Below are the code and all the weights of a small trained network. Each question names an input and a class and asks about switching units off, where a switched-off unit gives its printed mean instead of its output.

import numpy as np


def w(rows, s, z=0):
    codes = np.array(rows[::2]) - 128.0
    scale = np.full(codes.shape[1], s)
    scale[-1] = z or s
    return codes * scale


def norm(h):
    return h / np.sqrt((h * h).mean(-1, keepdims=True) + 1e-5)


def f(y):
    return np.maximum(y, 0)


def log_softmax(a):
    a = a - a.max(-1, keepdims=True)
    return a - np.log(np.exp(a).sum(-1, keepdims=True))


def net(x, mask):
    res = np.array(x, float).reshape(1, 6) / 4 @ E
    u = 0
    for l in range(4):
        y = f(norm(res) @ A[l][:, :-1].T + A[l][:, -1])
        res = res + np.where(mask[u : u + 10], y, B[l][:, -1]) @ B[l][:, :-1]
        u += 10
    return log_softmax(norm(res)[-1] @ U[:, :-1].T + U[:, -1])


A, B = {}, {}
E = w([
[133,126,130,119,142,132,138,109,147],'x0',
[196,149,65,146,187,80,209,206,140],'x1',
[72,168,140,111,168,212,115,208,173],'x2',
[134,23,124,238,63,224,159,150,154],'x3',
[120,70,2,64,117,200,98,128,81],'x4',
[135,126,133,131,133,131,122,136,120],'x5',
],0.0096)
A[0] = w([
[166,154,180,51,116,110,65,109,164,146],'L0N0',
[168,18,116,153,97,14,110,124,112,2],'L0N1',
[99,42,102,228,164,204,217,117,100,34],'L0N2',
[149,168,129,171,120,96,187,162,160,103],'L0N3',
[201,114,119,111,125,56,119,77,109,80],'L0N4',
[203,139,75,109,176,105,70,161,152,160],'L0N5',
[110,254,119,71,160,179,117,162,160,110],'L0N6',
[173,83,106,114,125,124,162,213,206,117],'L0N7',
[77,110,33,110,168,99,91,129,121,72],'L0N8',
[108,145,157,166,140,192,182,158,117,129],'L0N9',
],0.0073,0.0053)
B[0] = w([
[137,99,176,106,71,147,109,188,23,249],'L0N0',
[156,134,89,183,151,98,118,33,148,190],'L0N1',
[196,92,152,49,1,118,146,180,132,255],'L0N2',
[77,103,161,118,203,165,169,92,56,217],'L0N3',
[172,156,81,167,37,99,78,103,101,215],'L0N4',
[60,162,111,77,64,144,157,105,89,219],'L0N5',
[214,117,56,153,63,45,5,130,176,245],'L0N6',
[84,197,134,142,90,223,129,84,110,224],'L0N7',
[93,49,159,130,189,81,155,132,105,176],'L0N8',
[119,111,111,159,58,66,98,120,172,218],'L0N9',
],0.0071,0.0043)
A[1] = w([
[149,112,60,90,128,85,225,155,151,111],'L1N0',
[209,177,74,184,156,100,222,215,158,99],'L1N1',
[84,72,173,152,124,183,42,74,138,1],'L1N2',
[60,116,118,130,170,151,94,218,240,17],'L1N3',
[96,72,71,91,146,190,153,101,125,40],'L1N4',
[30,163,145,117,70,131,143,114,79,120],'L1N5',
[154,97,120,137,134,149,136,98,114,65],'L1N6',
[151,170,26,151,182,145,208,211,106,58],'L1N7',
[139,163,76,156,142,126,211,145,140,71],'L1N8',
[139,166,254,166,184,66,137,131,164,108],'L1N9',
],0.0088,0.004)
B[1] = w([
[112,126,231,156,150,196,54,93,35,192],'L1N0',
[104,157,216,111,78,201,84,43,143,210],'L1N1',
[148,211,206,125,110,253,132,23,32,208],'L1N2',
[254,184,38,203,154,67,52,166,185,174],'L1N3',
[87,111,96,164,163,102,156,181,55,184],'L1N4',
[142,195,137,127,219,169,158,102,128,218],'L1N5',
[158,158,133,104,179,127,128,151,175,150],'L1N6',
[85,175,161,126,151,201,86,72,39,183],'L1N7',
[130,171,183,115,93,188,105,20,73,165],'L1N8',
[22,78,119,196,178,115,168,177,116,254],'L1N9',
],0.008,0.0055)
A[2] = w([
[125,72,22,51,184,167,187,155,120,24],'L2N0',
[115,63,210,221,55,158,204,187,196,83],'L2N1',
[198,163,84,105,105,171,124,146,1,53],'L2N2',
[98,161,129,114,145,206,133,86,169,3],'L2N3',
[82,90,152,79,193,97,112,76,98,149],'L2N4',
[112,172,167,61,141,159,142,86,64,47],'L2N5',
[126,203,92,113,160,210,68,236,246,57],'L2N6',
[118,21,121,203,46,183,147,97,108,136],'L2N7',
[84,166,80,42,144,111,162,186,44,68],'L2N8',
[222,139,112,134,107,147,70,80,211,12],'L2N9',
],0.0071,0.0028)
B[2] = w([
[44,65,85,167,205,156,172,149,62,144],'L2N0',
[134,102,65,2,138,132,219,196,165,215],'L2N1',
[100,91,195,153,122,109,130,102,191,228],'L2N2',
[140,147,137,143,84,97,170,95,80,155],'L2N3',
[172,104,87,142,70,150,146,165,164,188],'L2N4',
[128,204,192,124,155,200,101,110,131,211],'L2N5',
[168,156,21,237,77,99,58,50,191,177],'L2N6',
[187,154,89,64,130,98,154,186,136,255],'L2N7',
[147,99,112,113,199,130,112,167,141,171],'L2N8',
[65,114,113,148,169,137,75,173,91,149],'L2N9',
],0.0077,0.0072)
A[3] = w([
[144,112,93,95,150,72,205,124,78,84],'L3N0',
[163,182,151,30,146,85,101,159,105,60],'L3N1',
[94,173,136,60,219,39,73,116,130,96],'L3N2',
[182,164,148,65,149,17,127,95,113,153],'L3N3',
[80,136,184,182,131,60,209,170,163,104],'L3N4',
[166,202,97,72,254,70,106,135,148,82],'L3N5',
[111,161,45,205,162,157,82,158,209,112],'L3N6',
[203,84,86,165,130,48,137,13,127,3],'L3N7',
[114,32,61,115,166,184,106,107,34,133],'L3N8',
[108,119,111,99,160,120,177,143,149,15],'L3N9',
],0.01,0.0036)
B[3] = w([
[129,178,136,118,153,148,101,92,142,184],'L3N0',
[164,94,138,146,104,169,235,138,135,205],'L3N1',
[146,88,108,130,58,156,216,128,173,247],'L3N2',
[150,113,79,106,119,177,114,170,169,254],'L3N3',
[50,83,98,101,209,93,79,136,90,216],'L3N4',
[165,84,153,127,75,166,163,151,100,200],'L3N5',
[178,118,140,125,145,50,100,92,113,227],'L3N6',
[165,195,79,181,144,110,12,161,174,210],'L3N7',
[62,150,168,151,197,37,154,148,166,253],'L3N8',
[118,149,95,134,124,144,70,124,49,140],'L3N9',
],0.011,0.0056)
U = w([
[216,35,115,73,38,167,231,207,156,158],'0',
[124,189,230,127,127,197,107,44,45,75],'1',
[219,158,64,166,124,66,4,139,152,243],'2',
[5,62,141,117,246,56,138,187,92,2],'3',
],0.014,0.00083)

Each question gives the input, the list of numbers given to net, and the class t.
The units are the neurons (one row each of A and B). Each row of codes is followed by its name. A weight is (code - 128) times the scale printed after its matrix; where a second scale follows, it is the last column's (A, B and U).
mask holds one flag per neuron, layer by layer. A switched-off neuron (its flag False) gives its mean, the last column of its row in B, instead of its output. The means were averaged over made-up inputs and are rounded, as every weight is.
A unit's drop is (log p(t) with every unit on - log p(t) with that unit switched off) / (log p(t) with every unit on - log p(t) with every unit switched off).
The circuit of an input: a set's keep is (log p(t) with only the set's units on - log p(t) with every unit switched off) / (log p(t) with every unit on - log p(t) with every unit switched off). Starting from the 12 units with the biggest drops (on a tie, the unit counted first), units are removed one at a time, each time the one whose removal leaves the highest keep (on an exact tie, the one counted first), for as long as the keep stays at least 0.8.
circuit, biggest first: the units of the circuit, biggest drop first
unit that matters most: the unit with the biggest drop
top k neurons: the k neurons with the biggest drops, biggest first
k most important neurons of layer l: the k neurons of layer l with the biggest drops, biggest first
drop when u is switched off: that unit's drop, to one decimal
input [0,4,6,4,-6,7], class 2: unit that matters most -> L1N3
input [-4,2,-6,-6,6,-7], class 0: top 3 neurons -> [L3N2 L2N8 L1N9]
input [-3,2,-5,0,-7,0], class 3: top 2 neurons -> [L1N9 L3N4]
input [-2,1,6,-1,-7,8], class 3: top 4 neurons -> [L1N9 L3N4 L0N3 L3N7]
input [3,-2,0,5,6,-1], class 3: 2 most important neurons of layer 2 -> [L2N0 L2N4]
input [-7,-6,8,-2,7,2], class 2: circuit, biggest first -> [L0N6 L2N6]
input [-7,1,-2,-2,2,-4], class 0: circuit, biggest first -> [L2N8 L1N2 L3N2]
input [-3,3,6,5,1,-3], class 2: top 2 neurons -> [L2N6 L1N3]
input [-5,8,-8,2,-5,4], class 1: top 3 neurons -> [L1N1 L0N6 L1N8]
input [5,-3,-5,4,5,-6], class 2: circuit, biggest first -> [L3N7 L2N1]
input [-5,-4,-3,-4,-5,-1], class 3: top 4 neurons -> [L1N9 L2N7 L3N4 L0N2]
input [7,7,-7,-7,-7,-3], class 0: top 4 neurons -> [L3N2 L3N3 L1N2 L2N6]
input [-3,7,8,-1,-3,-1], class 2: top 3 neurons -> [L1N3 L0N6 L2N6]
input [4,-1,6,4,8,6], class 3: circuit, biggest first -> [L3N8]
input [1,-3,6,-5,7,4], class 3: 3 most important neurons of layer 3 -> [L3N8 L3N7 L3N3]
input [3,3,1,-3,4,4], class 3: top 2 neurons -> [L3N8 L0N8]
input [-8,2,-2,-5,5,7], class 0: top 2 neurons -> [L1N9 L3N2]
input [0,8,7,-6,-4,0], class 1: top 2 neurons -> [L1N1 L1N7]
input [8,5,-5,2,-2,2], class 1: top 2 neurons -> [L0N6 L1N1]
input [1,5,4,1,-5,6], class 1: circuit, biggest first -> [L1N1]
input [4,-7,1,-7,-2,-1], class 0: 2 most important neurons of layer 3 -> [L3N2 L3N1]
input [1,0,-5,1,1,-6], class 2: drop when L0N0 is switched off -> 0.0
input [4,-2,-2,-5,-8,8], class 3: drop when L3N4 is switched off -> 0.1
